Below is a small trained network, with its code and all its weights. Each question gives an input and a class and asks what happens when units are switched off, that is, made to give their printed mean instead of their output.

import numpy as np


def w(rows, s, z=0):
    codes = np.array(rows[::2]) - 128.0
    scale = np.full(codes.shape[1], s)
    scale[-1] = z or s
    return codes * scale


def norm(h):
    return h / np.sqrt((h * h).mean(-1, keepdims=True) + 1e-5)


def f(y):
    return np.maximum(y, 0)


def log_softmax(a):
    a = a - a.max(-1, keepdims=True)
    return a - np.log(np.exp(a).sum(-1, keepdims=True))


def net(x, mask):
    res = np.array(x, float).reshape(1, 2) / 4 @ E
    u = 0
    for l in range(2):
        y = f(norm(res) @ A[l][:, :-1].T + A[l][:, -1])
        res = res + np.where(mask[u : u + 5], y, B[l][:, -1]) @ B[l][:, :-1]
        u += 5
    return log_softmax(norm(res)[-1] @ U[:, :-1].T + U[:, -1])


A, B = {}, {}
E = w([
[140,142,102,182,120,1,121,168,169,174],'x0',
[81,121,145,111,168,87,175,116,51,107],'x1',
],0.013)
A[0] = w([
[108,36,36,120,71,155,14,164,131,88,2],'0.n1',
[217,85,135,145,147,190,2,61,235,144,64],'0.n2',
[79,138,255,10,183,70,206,166,101,107,8],'0.n3',
[72,66,129,3,158,132,110,71,119,10,96],'0.n4',
[123,179,201,81,191,75,183,111,79,71,2],'0.n5',
],0.0062,0.0034)
B[0] = w([
[127,143,195,140,35,178,185,101,90,206,161],'0.n1',
[218,89,162,80,49,75,212,110,203,149,253],'0.n2',
[191,52,255,168,129,128,85,104,100,173,224],'0.n3',
[85,98,27,163,118,68,172,187,221,68,240],'0.n4',
[171,85,169,95,171,74,159,60,139,141,205],'0.n5',
],0.0085,0.0068)
A[1] = w([
[135,148,146,40,165,124,48,39,143,108,1],'1.n1',
[116,77,229,141,180,68,236,101,28,110,240],'1.n2',
[108,125,75,87,208,210,205,166,192,67,169],'1.n3',
[122,172,45,187,75,94,125,189,166,146,201],'1.n4',
[172,81,95,89,62,254,114,97,207,123,90],'1.n5',
],0.0085,0.0034)
B[1] = w([
[101,123,190,125,152,118,135,164,128,167,128],'1.n1',
[114,152,228,93,131,100,9,37,117,93,255],'1.n2',
[122,121,57,160,165,84,98,152,92,12,174],'1.n3',
[74,232,56,108,189,92,165,122,142,170,185],'1.n4',
[94,86,148,113,94,145,209,155,61,114,205],'1.n5',
],0.011,0.014)
U = w([
[102,152,210,101,203,69,51,15,104,101,255],'0',
[4,108,18,99,182,174,144,229,71,38,91],'1',
[228,133,144,143,218,183,59,206,122,217,1],'2',
[72,216,66,81,204,46,118,196,176,198,253],'3',
[171,72,130,100,85,183,232,124,170,161,127],'4',
[108,66,134,215,197,254,97,107,145,177,1],'5',
],0.0079,0.0034)

Each question gives the input, the list of numbers given to net, and the class t.
The units are the neurons (one row each of A and B). Each row of codes is followed by its name. A weight is (code - 128) times the scale printed after its matrix; where a second scale follows, it is the last column's (A, B and U).
mask holds one flag per neuron, layer by layer. A switched-off neuron (its flag False) gives its mean, the last column of its row in B, instead of its output. The means were averaged over made-up inputs and are rounded, as every weight is.
A unit's drop is (log p(t) with every unit on - log p(t) with that unit switched off) / (log p(t) with every unit on - log p(t) with every unit switched off).
The circuit of an input: a set's keep is (log p(t) with only the set's units on - log p(t) with every unit switched off) / (log p(t) with every unit on - log p(t) with every unit switched off). Starting from all 10 units, units are removed one at a time, each time the one whose removal leaves the highest keep (on an exact tie, the one counted first), for as long as the keep stays at least 0.8.
circuit, biggest first: the units of the circuit, biggest drop first
k most important neurons: the k neurons with the biggest drops, biggest first
k most important neurons of layer l: the k neurons of layer l with the biggest drops, biggest first
drop of u: that unit's drop, to one decimal
input [5,-6], class 3: circuit, biggest first	(1.n4)
input [2,-3], class 3: 2 most important neurons	(0.n3 1.n4)
input [7,3], class 3: circuit, biggest first	(0.n3 1.n4)
input [2,-4], class 4: 2 most important neurons of layer 0	(0.n2 0.n4)
input [3,1], class 3: 3 most important neurons	(0.n3 0.n5 1.n4)
input [-8,3], class 1: circuit, biggest first	(0.n4 1.n3)
input [-5,2], class 1: 4 most important neurons	(0.n4 1.n3 0.n2 0.n1)
input [4,-5], class 3: 3 most important neurons	(1.n4 0.n3 1.n2)
input [2,1], class 3: 3 most important neurons	(0.n3 0.n5 1.n4)
input [3,-7], class 4: 3 most important neurons of layer 0	(0.n2 0.n4 0.n1)
input [5,-5], class 3: 2 most important neurons	(1.n4 1.n2)
input [-5,-3], class 1: drop of 1.n3	0.2
input [-6,-2], class 1: drop of 1.n3	0.1
input [-8,1], class 1: drop of 0.n2	0.0
input [-6,-5], class 4: 2 most important neurons of layer 0	(0.n2 0.n1)
input [5,1], class 3: most important neuron	(0.n3)
